Below are the code and all the weights of a small trained network. Each question names an input and a class and asks about switching units off, where a switched-off unit gives its printed mean instead of its output.

import numpy as np


def w(rows, s, z=0):
    codes = np.array(rows[::2]) - 128.0
    scale = np.full(codes.shape[1], s)
    scale[-1] = z or s
    return codes * scale


def f(y):
    return y / 2 * (1 + np.tanh(0.7978845608 * (y + 0.044715 * y**3)))


def log_softmax(a):
    a = a - a.max(-1, keepdims=True)
    return a - np.log(np.exp(a).sum(-1, keepdims=True))


def net(x, mask):
    res = np.array(x, float).reshape(1, 5) / 4 @ E
    y = f(res @ A[0][:, :-1].T + A[0][:, -1])
    res = res + np.where(mask, y, B[0][:, -1]) @ B[0][:, :-1]
    return log_softmax(res[-1] @ U[:, :-1].T + U[:, -1])


A, B = {}, {}
E = w([
[209,100,106,150,106],'x0',
[200,82,60,189,143],'x1',
[100,94,102,96,231],'x2',
[79,110,84,192,151],'x3',
[109,59,1,115,61],'x4',
],0.0087)
A[0] = w([
[153,159,172,236,95,240],'neuron 0',
[43,83,47,171,216,133],'neuron 1',
[223,105,163,102,217,86],'neuron 2',
[4,183,147,126,158,253],'neuron 3',
[135,166,156,89,37,37],'neuron 4',
[53,52,89,104,46,128],'neuron 5',
[163,92,93,202,182,57],'neuron 6',
],0.013,0.0038)
B[0] = w([
[78,97,104,103,50,210],'neuron 0',
[8,79,170,144,59,229],'neuron 1',
[134,189,123,76,224,188],'neuron 2',
[114,182,138,21,132,253],'neuron 3',
[133,81,92,213,47,179],'neuron 4',
[179,197,146,84,116,211],'neuron 5',
[190,95,134,212,115,185],'neuron 6',
],0.016,0.011)
U = w([
[254,98,58,172,114,63],'0',
[129,176,150,34,136,242],'1',
[97,54,117,158,67,193],'2',
[150,67,122,175,198,2],'3',
],0.0097,0.0042)

Each question gives the input, the list of numbers given to net, and the class t.
The units are the neurons (one row each of A and B). Each row of codes is followed by its name. A weight is (code - 128) times the scale printed after its matrix; where a second scale follows, it is the last column's (A, B and U).
mask holds one flag per neuron, in row order. A switched-off neuron (its flag False) gives its mean, the last column of its row in B, instead of its output. The means were averaged over made-up inputs and are rounded, as every weight is.
A unit's drop is (log p(t) with every unit on - log p(t) with that unit switched off) / (log p(t) with every unit on - log p(t) with every unit switched off).
The circuit of an input: a set's keep is (log p(t) with only the set's units on - log p(t) with every unit switched off) / (log p(t) with every unit on - log p(t) with every unit switched off). Starting from all 7 units, units are removed one at a time, each time the one whose removal leaves the highest keep (on an exact tie, the one counted first), for as long as the keep stays at least 0.8.
units of the circuit, in order: the units of the circuit, biggest drop first
most important unit: the unit with the biggest drop
top k neurons: the k neurons with the biggest drops, biggest first
drop of u: that unit's drop, to one decimal
input [-2,1,0,8,-3], class 2: top neuron : (neuron 1)
input [0,3,2,-6,4], class 0: units of the circuit, in order : (neuron 3; neuron 1)
input [7,4,-5,-4,-2], class 0: top 3 neurons : (neuron 1; neuron 3; neuron 2)
input [6,-1,-4,-5,-4], class 2: top 3 neurons : (neuron 4; neuron 3; neuron 0)
input [6,8,6,3,-8], class 3: top 2 neurons : (neuron 6; neuron 2)
input [-7,7,-3,-5,6], class 0: units of the circuit, in order : (neuron 3; neuron 1)
input [8,6,8,-8,1], class 3: units of the circuit, in order : (neuron 2; neuron 3; neuron 6)
input [5,4,6,-2,4], class 3: top 2 neurons : (neuron 0; neuron 2)
input [3,7,6,-1,0], class 3: top 2 neurons : (neuron 2; neuron 0)
input [7,-1,-4,-1,3], class 0: top 3 neurons : (neuron 1; neuron 3; neuron 5)
input [5,0,4,2,-1], class 3: units of the circuit, in order : (neuron 3; neuron 0; neuron 2)
input [1,3,5,-2,1], class 3: top 2 neurons : (neuron 3; neuron 0)
input [4,2,5,-2,3], class 3: top 3 neurons : (neuron 3; neuron 0; neuron 4)
input [0,8,8,-4,-5], class 3: top 3 neurons : (neuron 3; neuron 6; neuron 5)
input [-7,0,-5,-6,3], class 2: top 3 neurons : (neuron 4; neuron 2; neuron 3)
input [3,-6,0,5,8], class 1: most important unit : neuron 5
input [8,-1,-8,-1,7], class 0: top 2 neurons : (neuron 1; neuron 5)
input [6,4,4,-4,0], class 0: top 3 neurons : (neuron 3; neuron 1; neuron 6)
input [4,1,7,-3,-2], class 3: top 3 neurons : (neuron 3; neuron 5; neuron 0)
input [-3,6,-6,6,-7], class 2: units of the circuit, in order : (neuron 0)
input [6,2,-7,0,7], class 0: drop of neuron 5 : 0.2
input [2,-3,-3,-6,-2], class 2: drop of neuron 1 : 0.0
input [-5,4,-5,-1,-3], class 2: drop of neuron 5 : 0.3
input [3,8,-3,-3,5], class 0: drop of neuron 1 : 0.1
